Below are the code and all the weights of a small trained network. Each question names an input and a class and asks about switching units off, where a switched-off unit gives its printed mean instead of its output.

import numpy as np


def w(rows, s, z=0):
    codes = np.array(rows[::2]) - 128.0
    scale = np.full(codes.shape[1], s)
    scale[-1] = z or s
    return codes * scale


def f(y):
    return y / 2 * (1 + np.tanh(0.7978845608 * (y + 0.044715 * y**3)))


def log_softmax(a):
    a = a - a.max(-1, keepdims=True)
    return a - np.log(np.exp(a).sum(-1, keepdims=True))


def net(x, mask):
    res = np.array(x, float).reshape(1, 4) / 4 @ E
    y = f(res @ A[0][:, :-1].T + A[0][:, -1])
    res = res + np.where(mask, y, B[0][:, -1]) @ B[0][:, :-1]
    return log_softmax(res[-1] @ U[:, :-1].T + U[:, -1])


A, B = {}, {}
E = w([
[101,115,56,52,170,82,127,213,79],'x0',
[179,172,101,106,230,116,156,166,40],'x1',
[76,184,96,111,28,211,1,88,159],'x2',
[49,178,75,92,149,166,140,122,163],'x3',
],0.007)
A[0] = w([
[106,184,131,116,97,185,101,116,179,132],'n0',
[189,91,216,168,101,108,139,102,118,209],'n1',
[166,132,136,188,70,88,132,97,148,183],'n2',
[148,90,173,160,54,140,128,72,116,193],'n3',
[43,143,132,134,64,176,66,69,166,221],'n4',
[81,176,57,91,205,110,135,176,133,252],'n5',
[96,105,136,132,115,125,113,68,196,141],'n6',
[52,134,82,87,75,170,124,134,114,164],'n7',
[141,130,110,135,228,48,168,195,26,231],'n8',
[3,187,79,157,50,217,72,81,192,182],'n9',
[91,169,118,104,67,205,97,94,155,133],'n10',
],0.0063,0.0036)
B[0] = w([
[100,174,138,94,147,225,154,83,169,173],'n0',
[211,74,130,197,112,161,100,141,125,188],'n1',
[173,122,172,193,93,173,93,146,135,167],'n2',
[121,92,216,197,43,132,19,93,135,184],'n3',
[82,187,227,117,158,230,47,30,180,231],'n4',
[130,137,123,9,240,120,163,116,97,195],'n5',
[128,175,180,153,115,122,86,123,158,164],'n6',
[94,135,106,66,172,122,140,115,125,171],'n7',
[157,39,45,79,180,59,251,239,6,234],'n8',
[2,247,164,70,198,200,107,55,200,254],'n9',
[83,145,134,119,170,175,126,88,155,192],'n10',
],0.0069,0.0088)
U = w([
[29,254,146,109,133,152,99,87,182,2],'0',
[135,78,55,116,165,59,247,209,95,220],'1',
[165,82,153,212,47,115,88,137,154,166],'2',
],0.0085,0.00099)

Each question gives the input, the list of numbers given to net, and the class t.
The units are the neurons (one row each of A and B). Each row of codes is followed by its name. A weight is (code - 128) times the scale printed after its matrix; where a second scale follows, it is the last column's (A, B and U).
mask holds one flag per neuron, in row order. A switched-off neuron (its flag False) gives its mean, the last column of its row in B, instead of its output. The means were averaged over made-up inputs and are rounded, as every weight is.
A unit's drop is (log p(t) with every unit on - log p(t) with that unit switched off) / (log p(t) with every unit on - log p(t) with every unit switched off).
The circuit of an input: a set's keep is (log p(t) with only the set's units on - log p(t) with every unit switched off) / (log p(t) with every unit on - log p(t) with every unit switched off). Starting from all 11 units, units are removed one at a time, each time the one whose removal leaves the highest keep (on an exact tie, the one counted first), for as long as the keep stays at least 0.8.
circuit, biggest first: the units of the circuit, biggest drop first
unit that matters most: the unit with the biggest drop
top k neurons: the k neurons with the biggest drops, biggest first
drop of u: that unit's drop, to one decimal
input [0,-3,-1,-2], class 2: unit that matters most -> n9
input [-6,7,0,5], class 1: circuit, biggest first -> n9, n4
input [-3,6,7,-7], class 2: circuit, biggest first -> n9, n5
input [-8,2,-7,-5], class 2: top 4 neurons -> n1, n3, n5, n2
input [-3,-5,-8,3], class 2: top 2 neurons -> n8, n5
input [1,-1,4,-7], class 2: top 2 neurons -> n9, n5
input [4,-2,1,-8], class 2: top 2 neurons -> n5, n8
input [-7,-7,-2,-3], class 2: drop of n1 -> 0.2
input [1,-4,0,-4], class 2: drop of n9 -> 0.2
input [-4,0,-2,1], class 2: drop of n8 -> 0.1
